Below are the code and all the weights of a small trained network. Each question names an input and a class and asks about switching units off, where a switched-off unit gives its printed mean instead of its output.

import numpy as np


def w(rows, s, z=0):
    codes = np.array(rows[::2]) - 128.0
    scale = np.full(codes.shape[1], s)
    scale[-1] = z or s
    return codes * scale


def f(y):
    return np.maximum(y, 0)


def log_softmax(a):
    a = a - a.max(-1, keepdims=True)
    return a - np.log(np.exp(a).sum(-1, keepdims=True))


def net(x, mask):
    res = np.array(x, float).reshape(1, 7) / 4 @ E
    y = f(res @ A[0][:, :-1].T + A[0][:, -1])
    res = res + np.where(mask, y, B[0][:, -1]) @ B[0][:, :-1]
    return log_softmax(res[-1] @ U[:, :-1].T + U[:, -1])


A, B = {}, {}
E = w([
[125,128,127],'x0',
[205,86,84],'x1',
[210,255,88],'x2',
[176,119,222],'x3',
[128,130,128],'x4',
[127,128,131],'x5',
[129,125,129],'x6',
],0.0091)
A[0] = w([
[194,93,234,160],'N0',
[126,130,127,106],'N1',
[122,130,125,253],'N2',
[124,37,102,150],'N3',
[174,210,161,74],'N4',
[47,212,176,164],'N5',
[67,44,151,88],'N6',
[144,132,188,151],'N7',
[164,132,251,142],'N8',
[113,167,164,193],'N9',
[217,81,131,214],'N10',
[134,8,206,87],'N11',
[231,49,79,162],'N12',
[140,205,144,41],'N13',
[32,138,45,72],'N14',
[40,94,128,76],'N15',
[96,33,189,72],'N16',
[75,26,131,40],'N17',
[91,113,112,230],'N18',
[58,170,146,63],'N19',
[172,70,60,117],'N20',
[155,131,196,47],'N21',
[93,159,188,99],'N22',
[147,116,201,107],'N23',
],0.012,0.0051)
B[0] = w([
[58,114,38,234],'N0',
[99,134,99,128],'N1',
[22,133,206,206],'N2',
[90,220,109,213],'N3',
[183,178,135,210],'N4',
[129,6,224,233],'N5',
[186,164,144,235],'N6',
[86,150,64,183],'N7',
[87,137,58,230],'N8',
[103,107,162,192],'N9',
[65,106,188,216],'N10',
[183,177,150,254],'N11',
[90,56,187,224],'N12',
[234,142,151,181],'N13',
[142,120,40,209],'N14',
[154,139,130,204],'N15',
[220,169,133,238],'N16',
[183,145,122,226],'N17',
[87,187,133,205],'N18',
[189,30,116,171],'N19',
[132,61,186,185],'N20',
[165,118,3,161],'N21',
[108,57,128,177],'N22',
[87,98,51,181],'N23',
],0.0066,0.0082)
U = w([
[238,166,126,36],'0',
[124,23,181,92],'1',
[68,164,146,255],'2',
[75,134,7,25],'3',
[112,124,144,196],'4',
[106,121,137,162],'5',
],0.013,0.0059)

Each question gives the input, the list of numbers given to net, and the class t.
The units are the neurons (one row each of A and B). Each row of codes is followed by its name. A weight is (code - 128) times the scale printed after its matrix; where a second scale follows, it is the last column's (A, B and U).
mask holds one flag per neuron, in row order. A switched-off neuron (its flag False) gives its mean, the last column of its row in B, instead of its output. The means were averaged over made-up inputs and are rounded, as every weight is.
A unit's drop is (log p(t) with every unit on - log p(t) with that unit switched off) / (log p(t) with every unit on - log p(t) with every unit switched off).
The circuit of an input: a set's keep is (log p(t) with only the set's units on - log p(t) with every unit switched off) / (log p(t) with every unit on - log p(t) with every unit switched off). Starting from the 12 units with the biggest drops (on a tie, the unit counted first), units are removed one at a time, each time the one whose removal leaves the highest keep (on an exact tie, the one counted first), for as long as the keep stays at least 0.8.
circuit, biggest first: the units of the circuit, biggest drop first
most important unit: the unit with the biggest drop
top k neurons: the k neurons with the biggest drops, biggest first
drop of u: that unit's drop, to one decimal
input [-4,-6,3,5,-6,-3,-3], class 1: circuit, biggest first	(N5)
input [-7,-8,0,-8,-6,-4,8], class 1: circuit, biggest first	(N5; N19)
input [-4,2,-5,4,-3,-5,-5], class 0: top 2 neurons	(N16; N11)
input [2,-5,-6,-2,1,-6,5], class 0: circuit, biggest first	(N16; N6; N17; N11)
input [-8,7,-5,4,-1,-1,-3], class 2: circuit, biggest first	(N3; N5)
input [-5,6,5,4,-1,6,-6], class 1: circuit, biggest first	(N12; N10)
input [-5,6,2,8,-2,-3,0], class 3: circuit, biggest first	(N0; N8)
input [7,6,-5,-4,-2,3,-6], class 2: top 2 neurons	(N3; N5)
input [-2,-7,7,-3,-7,-7,-4], class 0: top 3 neurons	(N13; N4; N12)
input [4,-3,8,-7,-3,-6,6], class 0: top 2 neurons	(N13; N0)
input [-8,3,-7,2,8,-7,2], class 2: top 3 neurons	(N3; N0; N13)
input [2,8,6,-5,8,1,0], class 1: top 2 neurons	(N12; N20)
input [6,8,2,8,7,-7,-2], class 1: top 2 neurons	(N12; N10)
input [-4,5,6,4,7,7,7], class 4: most important unit	N10
input [-8,2,3,6,6,-8,-2], class 2: top 2 neurons	(N10; N14)
input [-1,-8,-3,-6,2,-1,3], class 1: top 2 neurons	(N5; N19)
input [-1,8,7,7,-8,4,-6], class 1: top 2 neurons	(N12; N10)
input [-2,6,0,7,-3,7,-5], class 3: top 3 neurons	(N0; N5; N8)
input [-7,6,7,7,4,8,7], class 5: top 2 neurons	(N10; N12)
input [3,-7,8,-8,-2,-7,-5], class 0: most important unit	N13
input [-3,8,2,0,-5,5,2], class 1: drop of N12	0.1
input [3,0,-1,6,-3,-2,-6], class 3: drop of N0	0.2
input [-5,7,1,2,5,-2,7], class 1: drop of N1	0.0
input [7,2,-7,-6,-4,5,2], class 0: drop of N16	0.1
